Below is a small trained network, with its code and all its weights. Each question gives an input and a target symbol and asks what happens when units are switched off, that is, made to give their printed mean instead of their output.

import numpy as np


def w(rows, s, z=0):
    codes = np.array(rows[::2]) - 128.0
    scale = np.full(codes.shape[1], s)
    scale[-1] = z or s
    return codes * scale


def norm(h):
    return h / np.sqrt((h * h).mean(-1, keepdims=True) + 1e-5)


def f(y):
    return np.maximum(y, 0)


def softmax(a):
    e = np.exp(a - a.max(-1, keepdims=True))
    return e / e.sum(-1, keepdims=True)


def log_softmax(a):
    a = a - a.max(-1, keepdims=True)
    return a - np.log(np.exp(a).sum(-1, keepdims=True))


def net(x, mask):
    ids = ['ΘΦΨΩαγδζηλμξπστ'.index(c) for c in x.split()]
    T = len(ids)
    res = E[ids] + P[:T]
    u = 0
    for l in range(2):
        r = norm(res)
        for j in range(3):
            rows = slice(3 * j, 3 * j + 3)
            q, k, v = (r @ M[l][rows].T for M in (Q, K, V))
            z = softmax(np.where(np.tri(T) > 0, q @ k.T / 3**0.5, -1e9)) @ v
            o = O[l][rows]
            res = res + np.where(mask[u + j], z, o[:, -1]) @ o[:, :-1]
        u += 3
        y = f(norm(res) @ A[l][:, :-1].T + A[l][:, -1])
        res = res + np.where(mask[u : u + 12], y, B[l][:, -1]) @ B[l][:, :-1]
        u += 12
    return log_softmax(norm(res)[-1] @ U[:, :-1].T + U[:, -1])


Q, K, V, O, A, B = {}, {}, {}, {}, {}, {}
E = w([
[137,160,121,146,168],'Θ',
[101,159,138,125,110],'Φ',
[59,71,228,183,133],'Ψ',
[102,177,147,122,143],'Ω',
[114,169,139,160,116],'α',
[106,152,163,149,120],'γ',
[143,187,141,82,90],'δ',
[141,161,111,153,170],'ζ',
[137,185,97,135,251],'η',
[81,137,181,150,168],'λ',
[148,148,101,173,138],'μ',
[95,205,100,131,47],'ξ',
[136,139,133,158,156],'π',
[112,206,127,98,50],'σ',
[173,135,131,120,117],'τ',
],0.017)
P = w([
[128,44,118,47,115],'0',
[142,242,179,231,178],'1',
[33,102,1,63,178],'2',
[137,199,169,220,124],'3',
[56,107,9,79,164],'4',
[128,171,165,208,106],'5',
[85,103,20,84,155],'6',
[127,152,165,209,87],'7',
[117,98,20,102,142],'8',
[130,139,157,230,80],'9',
],0.0078)
Q[0] = w([
[169,91,26,113,184],'L0H1',
[236,6,89,198,54],'L0H1',
[26,149,219,63,183],'L0H1',
[141,155,169,49,53],'L0H2',
[77,204,107,36,176],'L0H2',
[131,63,3,79,63],'L0H2',
[165,64,99,213,98],'L0H3',
[82,101,12,164,112],'L0H3',
[219,99,112,134,89],'L0H3',
],0.007)
K[0] = w([
[177,93,88,85,118],'L0H1',
[194,121,106,97,2],'L0H1',
[44,95,177,132,201],'L0H1',
[150,136,63,137,47],'L0H2',
[101,223,64,70,137],'L0H2',
[147,87,107,70,87],'L0H2',
[103,56,104,163,145],'L0H3',
[43,109,88,96,204],'L0H3',
[115,89,144,97,146],'L0H3',
],0.0089)
V[0] = w([
[75,62,150,196,250],'L0H1',
[184,199,154,168,108],'L0H1',
[145,198,242,113,212],'L0H1',
[126,98,185,112,171],'L0H2',
[45,144,65,117,154],'L0H2',
[88,103,105,31,197],'L0H2',
[149,140,216,190,110],'L0H3',
[194,42,192,74,163],'L0H3',
[150,76,91,132,2],'L0H3',
],0.0045)
O[0] = w([
[164,72,77,210,151,253],'L0H1',
[123,137,160,78,150,123],'L0H1',
[181,67,84,134,99,231],'L0H1',
[28,77,142,60,73,134],'L0H2',
[132,88,59,147,111,194],'L0H2',
[69,85,94,189,8,139],'L0H2',
[193,157,76,198,164,131],'L0H3',
[138,124,255,105,25,32],'L0H3',
[103,225,203,111,172,16],'L0H3',
],0.0042,0.0032)
A[0] = w([
[108,166,185,219,188,171],'L0N1',
[204,104,101,206,167,210],'L0N2',
[141,136,69,69,248,100],'L0N3',
[154,184,144,161,10,3],'L0N4',
[167,254,174,113,169,175],'L0N5',
[117,139,49,48,114,79],'L0N6',
[232,151,227,134,71,100],'L0N7',
[100,95,111,218,116,115],'L0N8',
[214,124,186,71,151,23],'L0N9',
[68,66,201,167,236,127],'L0N10',
[132,151,176,69,98,158],'L0N11',
[127,160,88,54,122,44],'L0N12',
],0.0071,0.0026)
B[0] = w([
[199,156,187,123,137,252],'L0N1',
[109,166,224,98,138,253],'L0N2',
[79,79,145,145,3,189],'L0N3',
[234,181,155,95,174,164],'L0N4',
[224,46,125,98,99,204],'L0N5',
[110,130,116,218,204,177],'L0N6',
[174,65,55,227,223,159],'L0N7',
[149,186,130,47,164,223],'L0N8',
[6,164,226,197,167,136],'L0N9',
[173,237,33,182,74,210],'L0N10',
[43,81,89,161,147,142],'L0N11',
[151,160,143,183,206,147],'L0N12',
],0.0063,0.0062)
Q[1] = w([
[82,120,6,173,149],'L1H1',
[145,142,198,121,136],'L1H1',
[135,146,123,68,115],'L1H1',
[97,107,60,177,71],'L1H2',
[78,89,146,140,138],'L1H2',
[167,151,220,83,90],'L1H2',
[165,138,153,119,103],'L1H3',
[119,86,139,132,114],'L1H3',
[66,99,126,119,118],'L1H3',
],0.015)
K[1] = w([
[89,72,155,50,70],'L1H1',
[143,132,113,248,192],'L1H1',
[136,126,57,151,158],'L1H1',
[128,121,185,66,83],'L1H2',
[100,136,165,132,204],'L1H2',
[189,199,90,204,150],'L1H2',
[135,160,137,88,140],'L1H3',
[114,88,140,89,97],'L1H3',
[119,58,135,160,57],'L1H3',
],0.013)
V[1] = w([
[110,166,155,58,197],'L1H1',
[101,116,231,79,173],'L1H1',
[78,218,1,99,160],'L1H1',
[96,212,148,102,38],'L1H2',
[194,107,51,112,142],'L1H2',
[86,112,176,194,181],'L1H2',
[155,181,133,114,84],'L1H3',
[167,92,111,117,151],'L1H3',
[187,139,148,171,145],'L1H3',
],0.0091)
O[1] = w([
[154,234,123,73,152,67],'L1H1',
[126,195,171,34,91,89],'L1H1',
[195,180,162,192,170,59],'L1H1',
[43,194,137,217,29,139],'L1H2',
[251,115,92,111,96,151],'L1H2',
[65,95,180,203,255,129],'L1H2',
[77,62,167,137,138,184],'L1H3',
[72,144,114,150,122,118],'L1H3',
[52,95,113,93,129,252],'L1H3',
],0.0079,0.0039)
A[1] = w([
[37,91,135,84,70,205],'L1N1',
[49,69,120,168,96,86],'L1N2',
[65,16,98,122,137,179],'L1N3',
[120,33,142,129,156,126],'L1N4',
[57,154,89,151,168,156],'L1N5',
[81,173,131,101,23,2],'L1N6',
[70,155,162,140,45,72],'L1N7',
[96,174,88,184,86,69],'L1N8',
[105,187,194,142,117,134],'L1N9',
[102,196,112,132,189,123],'L1N10',
[80,162,9,95,141,172],'L1N11',
[162,123,129,214,163,174],'L1N12',
],0.012,0.0036)
B[1] = w([
[68,147,8,129,196,185],'L1N1',
[195,49,190,146,179,194],'L1N2',
[175,224,63,153,118,218],'L1N3',
[108,161,232,145,90,181],'L1N4',
[211,82,152,49,89,187],'L1N5',
[185,1,161,98,79,166],'L1N6',
[8,84,161,111,95,163],'L1N7',
[164,116,235,139,172,181],'L1N8',
[169,163,106,234,107,205],'L1N9',
[114,156,102,146,209,193],'L1N10',
[128,130,239,143,82,197],'L1N11',
[64,146,113,34,103,255],'L1N12',
],0.0083)
U = w([
[194,165,107,118,26,112],'Θ',
[44,117,238,169,122,75],'Φ',
[66,97,136,153,156,146],'Ψ',
[147,63,241,84,156,107],'Ω',
[121,144,87,70,87,192],'α',
[127,86,122,153,216,95],'γ',
[70,178,184,61,63,132],'δ',
[230,112,112,65,138,88],'ζ',
[161,122,62,143,154,109],'η',
[165,63,151,222,106,100],'λ',
[75,72,146,98,69,255],'μ',
[112,219,115,197,153,126],'ξ',
[122,124,77,141,117,170],'π',
[127,160,201,146,6,95],'σ',
[99,140,112,52,203,136],'τ',
],0.014,0.0062)

Each question gives the input, a string of symbols that net reads in full, and the target symbol t.
The units are the heads (3 rows each of Q, K, V and O) and the neurons (one row each of A and B). Each row of codes is followed by its name. A weight is (code - 128) times the scale printed after its matrix; where a second scale follows, it is the last column's (O, A, B and U).
mask holds one flag per unit, layer by layer, with each layer's heads first. A switched-off unit (its flag False) gives its mean, the last column of its rows in O or B, instead of its output. The means were averaged over made-up inputs and are rounded, as every weight is.
A unit's drop is (log p(t) with every unit on - log p(t) with that unit switched off) / (log p(t) with every unit on - log p(t) with every unit switched off).
The circuit of an input: a set's keep is (log p(t) with only the set's units on - log p(t) with every unit switched off) / (log p(t) with every unit on - log p(t) with every unit switched off). Starting from the 12 units with the biggest drops (on a tie, the unit counted first), units are removed one at a time, each time the one whose removal leaves the highest keep (on an exact tie, the one counted first), for as long as the keep stays at least 0.8.
units of the circuit, in order: the units of the circuit, biggest drop first
k most important neurons: the k neurons with the biggest drops, biggest first
k most important neurons of layer l: the k neurons of layer l with the biggest drops, biggest first
heads that matter: for each layer, one digit per head in row order, 1 if its drop is at least 0.15 and else 0, layers parted by /
input λ δ τ μ Φ π Φ μ Φ, target λ: units of the circuit, in order	(L0H2 L1H1 L0N10)
input δ π λ μ μ μ Φ, target δ: units of the circuit, in order	(L1H1 L0N10 L1N11 L0N5)
input λ Θ σ Φ α, target λ: 2 most important neurons	(L0N10 L0N2)
input δ Φ τ Ω, target Ω: 4 most important neurons	(L0N5 L0N8 L1N3 L0N2)
input μ ζ σ Θ, target Θ: most important neuron	(L0N5)
input Φ λ μ α λ δ Ω, target Φ: heads that matter	101 / 010
input λ Ω λ δ ξ ξ π λ Θ, target λ: heads that matter	111 / 100
input λ λ δ Ω Ω τ λ γ, target ξ: 4 most important neurons of layer 0	(L0N5 L0N10 L0N4 L0N3)
input λ λ Φ τ μ Ω μ, target λ: heads that matter	111 / 100
input ξ δ μ, target ξ: units of the circuit, in order	(L1H1 L0H1)
input μ λ μ ξ λ Ω, target ξ: 4 most important neurons	(L0N10 L1N9 L1N11 L1N5)
input ξ Ω μ δ τ, target ξ: 3 most important neurons	(L0N7 L0N6 L0N12)
input γ δ μ λ Θ γ, target ξ: units of the circuit, in order	(L1N6 L1N11)
input Ω τ μ τ λ μ τ τ π, target Ω: heads that matter	011 / 001
input σ δ μ α α λ τ Ω, target Ω: 4 most important neurons	(L0N6 L0N12 L0N5 L0N3)
input λ τ Ω Θ μ λ λ γ Ω, target λ: 3 most important neurons of layer 0	(L0N10 L0N6 L0N2)
input λ μ μ μ Θ Φ τ λ, target ξ: units of the circuit, in order	(L0N10)
input Ψ η γ σ μ, target Ψ: units of the circuit, in order	(L1H2 L0N10)
input μ μ Φ Ω Ω λ λ, target μ: units of the circuit, in order	(L1H1 L0H3 L0H1 L0N3)
input μ λ δ μ, target ζ: units of the circuit, in order	(L0N6 L1H2)
input ζ δ σ, target ζ: 2 most important neurons	(L0N3 L0N10)
input τ ξ μ Θ λ λ Ψ Ψ μ μ, target Φ: 3 most important neurons of layer 1	(L1N3 L1N12 L1N1)
input Ω Ω τ, target Ω: 2 most important neurons	(L0N5 L0N10)
input λ σ Ψ τ, target Ω: heads that matter	010 / 010
input λ σ π α λ μ Φ μ σ, target λ: 2 most important neurons	(L0N10 L0N6)
input τ μ γ Θ λ γ λ, target τ: 2 most important neurons	(L0N7 L0N9)
input Ω λ λ τ π μ μ Φ μ, target Ω: heads that matter	011 / 000
